Below is a small trained network, with its code and all its weights. Each question gives an input and a target symbol and asks what happens when units are switched off, that is, made to give their printed mean instead of their output.

import numpy as np


def w(rows, s, z=0):
    codes = np.array(rows[::2]) - 128.0
    scale = np.full(codes.shape[1], s)
    scale[-1] = z or s
    return codes * scale


def norm(h):
    return h / np.sqrt((h * h).mean(-1, keepdims=True) + 1e-5)


def f(y):
    return y / 2 * (1 + np.tanh(0.7978845608 * (y + 0.044715 * y**3)))


def softmax(a):
    e = np.exp(a - a.max(-1, keepdims=True))
    return e / e.sum(-1, keepdims=True)


def log_softmax(a):
    a = a - a.max(-1, keepdims=True)
    return a - np.log(np.exp(a).sum(-1, keepdims=True))


def net(x, mask):
    ids = ['ΓΘΠαεζηλμξστφ'.index(c) for c in x.split()]
    T = len(ids)
    res = E[ids] + P[:T]
    u = 0
    for l in range(3):
        q, k, v = (norm(res) @ M[l].T for M in (Q, K, V))
        z = softmax(np.where(np.tri(T) > 0, q @ k.T / 4**0.5, -1e9)) @ v
        res = res + np.where(mask[u], z, O[l][:, -1]) @ O[l][:, :-1]
        u += 1
        y = f(norm(res) @ A[l][:, :-1].T + A[l][:, -1])
        res = res + np.where(mask[u : u + 4], y, B[l][:, -1]) @ B[l][:, :-1]
        u += 4
    return log_softmax(norm(res)[-1] @ U[:, :-1].T + U[:, -1])


Q, K, V, O, A, B = {}, {}, {}, {}, {}, {}
E = w([
[86,132,110,100],'Γ',
[96,135,105,107],'Θ',
[94,133,107,104],'Π',
[96,140,105,111],'α',
[89,132,109,101],'ε',
[70,121,115,93],'ζ',
[91,134,110,102],'η',
[80,130,113,99],'λ',
[100,95,83,69],'μ',
[107,99,82,72],'ξ',
[132,191,205,148],'σ',
[196,65,57,78],'τ',
[246,93,168,210],'φ',
],0.013)
P = w([
[112,101,88,208],'0',
[8,39,125,137],'1',
[133,165,69,133],'2',
[49,70,143,137],'3',
[140,196,100,121],'4',
[66,75,150,117],'5',
[145,182,100,92],'6',
[76,78,163,99],'7',
[154,171,121,83],'8',
[94,86,172,86],'9',
[165,175,139,63],'10',
[103,82,188,61],'11',
[175,181,163,16],'12',
[114,96,193,55],'13',
],0.016)
Q[0] = w([
[182,146,74,214],'0.h1',
[96,118,188,86],'0.h1',
[125,239,8,136],'0.h1',
[147,219,112,192],'0.h1',
],0.016)
K[0] = w([
[112,117,75,237],'0.h1',
[158,108,150,42],'0.h1',
[5,229,59,184],'0.h1',
[99,113,40,149],'0.h1',
],0.013)
V[0] = w([
[216,79,212,107],'0.h1',
[114,202,254,225],'0.h1',
[248,60,136,130],'0.h1',
[230,75,73,158],'0.h1',
],0.0089)
O[0] = w([
[107,3,85,125,53],'0.h1',
[198,110,254,212,1],'0.h1',
[129,42,39,157,60],'0.h1',
[151,114,33,176,82],'0.h1',
],0.0094,0.0046)
A[0] = w([
[252,152,56,172,119],'0.n1',
[245,127,166,143,251],'0.n2',
[44,41,112,232,158],'0.n3',
[250,124,86,49,240],'0.n4',
],0.014,0.0029)
B[0] = w([
[43,216,180,175,178],'0.n1',
[62,157,34,109,175],'0.n2',
[157,3,101,21,254],'0.n3',
[118,200,127,132,247],'0.n4',
],0.017,0.0049)
Q[1] = w([
[96,137,86,44],'1.h1',
[252,151,85,130],'1.h1',
[129,120,135,135],'1.h1',
[140,76,246,149],'1.h1',
],0.012)
K[1] = w([
[177,117,125,43],'1.h1',
[130,84,158,176],'1.h1',
[116,118,133,114],'1.h1',
[10,55,205,65],'1.h1',
],0.013)
V[1] = w([
[156,134,115,138],'1.h1',
[110,97,18,201],'1.h1',
[254,124,139,139],'1.h1',
[11,27,158,199],'1.h1',
],0.0082)
O[1] = w([
[82,165,82,142,105],'1.h1',
[157,159,35,102,47],'1.h1',
[22,214,57,228,1],'1.h1',
[255,157,180,168,11],'1.h1',
],0.0074,0.0047)
A[1] = w([
[193,187,123,109,4],'1.n1',
[92,191,87,3,172],'1.n2',
[192,218,116,60,90],'1.n3',
[32,134,148,133,145],'1.n4',
],0.019,0.0032)
B[1] = w([
[93,94,104,77,139],'1.n1',
[145,181,155,75,252],'1.n2',
[107,85,3,126,182],'1.n3',
[179,96,139,83,169],'1.n4',
],0.024,0.023)
Q[2] = w([
[39,118,142,28],'2.h1',
[252,74,74,46],'2.h1',
[139,167,61,196],'2.h1',
[175,23,170,27],'2.h1',
],0.017)
K[2] = w([
[104,28,111,28],'2.h1',
[37,178,42,95],'2.h1',
[213,127,39,211],'2.h1',
[10,189,91,36],'2.h1',
],0.014)
V[2] = w([
[181,59,89,106],'2.h1',
[230,193,198,62],'2.h1',
[3,81,157,6],'2.h1',
[139,104,131,165],'2.h1',
],0.012)
O[2] = w([
[47,176,145,221,155],'2.h1',
[125,50,23,216,204],'2.h1',
[93,64,254,247,254],'2.h1',
[173,186,121,98,65],'2.h1',
],0.0097,0.013)
A[2] = w([
[143,148,3,172,6],'2.n1',
[107,115,189,149,247],'2.n2',
[77,149,102,70,231],'2.n3',
[151,195,67,110,36],'2.n4',
],0.027,0.0012)
B[2] = w([
[252,153,78,8,177],'2.n1',
[152,165,81,174,162],'2.n2',
[80,139,110,199,254],'2.n3',
[201,161,53,141,215],'2.n4',
],0.026,0.017)
U = w([
[208,140,48,105,94],'Γ',
[103,170,76,133,200],'Θ',
[95,166,102,152,155],'Π',
[97,159,120,160,105],'α',
[140,135,136,135,2],'ε',
[160,137,153,125,67],'ζ',
[147,139,151,129,76],'η',
[164,143,165,136,114],'λ',
[77,155,157,88,117],'μ',
[79,151,150,92,111],'ξ',
[170,126,137,229,107],'σ',
[8,126,117,148,84],'τ',
[127,36,101,122,213],'φ',
],0.015,0.0025)

Each question gives the input, a string of symbols that net reads in full, and the target symbol t.
The units are the heads (4 rows each of Q, K, V and O) and the neurons (one row each of A and B). Each row of codes is followed by its name. A weight is (code - 128) times the scale printed after its matrix; where a second scale follows, it is the last column's (O, A, B and U).
mask holds one flag per unit, layer by layer, with each layer's heads first. A switched-off unit (its flag False) gives its mean, the last column of its rows in O or B, instead of its output. The means were averaged over made-up inputs and are rounded, as every weight is.
A unit's drop is (log p(t) with every unit on - log p(t) with that unit switched off) / (log p(t) with every unit on - log p(t) with every unit switched off).
The circuit of an input: a set's keep is (log p(t) with only the set's units on - log p(t) with every unit switched off) / (log p(t) with every unit on - log p(t) with every unit switched off). Starting from the 12 units with the biggest drops (on a tie, the unit counted first), units are removed one at a time, each time the one whose removal leaves the highest keep (on an exact tie, the one counted first), for as long as the keep stays at least 0.8.
units of the circuit, in order: the units of the circuit, biggest drop first
top k neurons: the k neurons with the biggest drops, biggest first
top k neurons in layer l: the k neurons of layer l with the biggest drops, biggest first
input η ζ ε φ φ μ α λ Π μ φ τ, target φ: top 2 neurons -> (1.n2; 1.n3)
input φ τ σ Γ, target τ: units of the circuit, in order -> (2.n1; 2.n4)
input η σ λ λ ε μ σ Π λ ζ α Θ ε σ, target σ: top 3 neurons -> (1.n2; 2.n2; 1.n3)
input η η φ σ φ α ξ ξ λ α φ φ ε μ, target φ: units of the circuit, in order -> (0.h1; 2.n4)
input Γ μ μ α η ζ η σ τ Π, target τ: top 2 neurons -> (2.n1; 2.n4)
input τ Π μ ζ μ Π, target μ: top 3 neurons -> (2.n4; 1.n4; 2.n1)
input μ λ μ Θ, target μ: units of the circuit, in order -> (2.n4; 1.n3)
input η Γ λ τ η ζ ε μ λ ζ φ σ μ λ, target σ: top 3 neurons -> (2.n2; 1.n2; 1.n3)
input Π φ μ η η ε τ Π μ λ, target μ: top 4 neurons -> (2.n4; 1.n4; 1.n3; 2.n1)
input ζ Π λ Θ ξ φ φ, target Θ: units of the circuit, in order -> (0.n1)
input λ α ε φ φ α λ Θ α φ ζ Θ, target φ: top 3 neurons in layer 2 -> (2.n3; 2.n4; 2.n1)
input Π φ ε ζ Γ φ τ η ζ Π φ σ ζ λ, target σ: top 3 neurons -> (1.n3; 2.n2; 1.n2)
input Γ τ η ζ, target τ: top 2 neurons in layer 0 -> (0.n4; 0.n1)
input ζ Γ φ α λ Θ φ Θ τ λ, target τ: units of the circuit, in order -> (2.n4; 2.n1)
input σ σ σ φ Γ ζ, target φ: top neuron in layer 0 -> (0.n3)
input Π μ ζ σ φ α, target φ: top 2 neurons -> (0.n3; 1.n2)
input ε α λ Π σ η η μ φ η Γ τ Γ ξ, target τ: top 4 neurons -> (2.n1; 2.n4; 0.n1; 2.n3)
input η φ Γ φ λ σ, target φ: top 2 neurons in layer 2 -> (2.n3; 2.n4)
input φ ζ φ φ ε Θ λ λ Γ σ σ η, target σ: top 3 neurons -> (1.n2; 2.n2; 1.n3)
input φ λ σ φ ζ τ λ τ, target τ: top 2 neurons in layer 1 -> (1.n3; 1.n4)
input Γ σ Γ λ λ Γ Π φ ζ τ φ α μ Π, target μ: top 3 neurons -> (2.n4; 1.n3; 1.n4)
input μ ζ α φ, target φ: top neuron in layer 2 -> (2.n3)
